Below is a small trained network, with its code and all its weights. Each question gives an input and a class and asks what happens when units are switched off, that is, made to give their printed mean instead of their output.

import numpy as np


def w(rows, s, z=0):
    codes = np.array(rows[::2]) - 128.0
    scale = np.full(codes.shape[1], s)
    scale[-1] = z or s
    return codes * scale


def f(y):
    return np.maximum(y, 0)


def log_softmax(a):
    a = a - a.max(-1, keepdims=True)
    return a - np.log(np.exp(a).sum(-1, keepdims=True))


def net(x, mask):
    res = np.array(x, float).reshape(1, 7) / 4 @ E
    y = f(res @ A[0][:, :-1].T + A[0][:, -1])
    res = res + np.where(mask, y, B[0][:, -1]) @ B[0][:, :-1]
    return log_softmax(res[-1] @ U[:, :-1].T + U[:, -1])


A, B = {}, {}
E = w([
[106,150,110,149,111,121,102,136,134,127],'x0',
[23,28,139,123,173,52,112,84,166,198],'x1',
[124,132,128,124,149,139,150,119,105,132],'x2',
[134,121,132,124,127,131,123,133,137,128],'x3',
[76,105,174,37,94,123,70,154,6,48],'x4',
[132,117,133,127,119,132,124,134,139,125],'x5',
[114,146,121,140,109,121,80,148,156,132],'x6',
],0.013)
A[0] = w([
[173,87,153,91,156,132,204,133,145,124,110],'neuron 1',
[63,91,159,18,102,104,49,154,3,21,123],'neuron 2',
[219,203,119,149,104,181,138,153,107,60,252],'neuron 3',
[95,106,133,52,131,100,86,149,75,93,84],'neuron 4',
[160,114,155,101,85,183,123,186,104,90,63],'neuron 5',
[201,230,115,77,126,162,91,179,43,17,134],'neuron 6',
],0.018,0.012)
B[0] = w([
[127,131,129,145,124,107,125,116,156,166,145],'neuron 1',
[82,78,186,124,138,126,43,126,69,51,254],'neuron 2',
[221,253,38,104,94,197,198,151,94,126,214],'neuron 3',
[90,133,103,110,108,103,196,172,126,100,182],'neuron 4',
[124,155,190,150,149,151,104,115,152,76,167],'neuron 5',
[210,76,197,160,155,196,41,85,162,141,233],'neuron 6',
],0.016,0.048)
U = w([
[192,208,76,105,95,179,165,158,165,172,132],'0',
[81,76,106,141,165,71,133,132,221,255,253],'1',
[158,146,166,96,129,215,76,170,91,69,74],'2',
[48,69,155,63,137,100,106,203,91,89,60],'3',
],0.0093,0.0064)

Each question gives the input, the list of numbers given to net, and the class t.
The units are the neurons (one row each of A and B). Each row of codes is followed by its name. A weight is (code - 128) times the scale printed after its matrix; where a second scale follows, it is the last column's (A, B and U).
mask holds one flag per neuron, in row order. A switched-off neuron (its flag False) gives its mean, the last column of its row in B, instead of its output. The means were averaged over made-up inputs and are rounded, as every weight is.
A unit's drop is (log p(t) with every unit on - log p(t) with that unit switched off) / (log p(t) with every unit on - log p(t) with every unit switched off).
The circuit of an input: a set's keep is (log p(t) with only the set's units on - log p(t) with every unit switched off) / (log p(t) with every unit on - log p(t) with every unit switched off). Starting from all 6 units, units are removed one at a time, each time the one whose removal leaves the highest keep (on an exact tie, the one counted first), for as long as the keep stays at least 0.8.
units of the circuit, in order: the units of the circuit, biggest drop first
k most important neurons: the k neurons with the biggest drops, biggest first
drop when u is switched off: that unit's drop, to one decimal
input [-5,3,5,-4,-5,-3,-2], class 1: most important neuron : neuron 3
input [7,-6,3,4,0,7,-4], class 0: 2 most important neurons : neuron 2; neuron 3
input [5,1,-3,-7,2,-4,1], class 3: units of the circuit, in order : neuron 3; neuron 6
input [5,8,8,3,-1,-8,-3], class 1: 2 most important neurons : neuron 2; neuron 3
input [2,2,-1,7,2,-5,-4], class 3: units of the circuit, in order : neuron 3; neuron 6
input [1,-6,6,-1,0,8,4], class 0: 2 most important neurons : neuron 2; neuron 3
input [-2,-7,-2,-8,0,1,5], class 0: 2 most important neurons : neuron 3; neuron 2
input [1,-3,2,-4,-1,-4,1], class 0: drop when neuron 2 is switched off : 0.7
input [7,4,3,-7,-4,5,-8], class 1: drop when neuron 5 is switched off : 0.0
input [1,5,-4,7,-5,-3,-8], class 1: drop when neuron 2 is switched off : 0.3
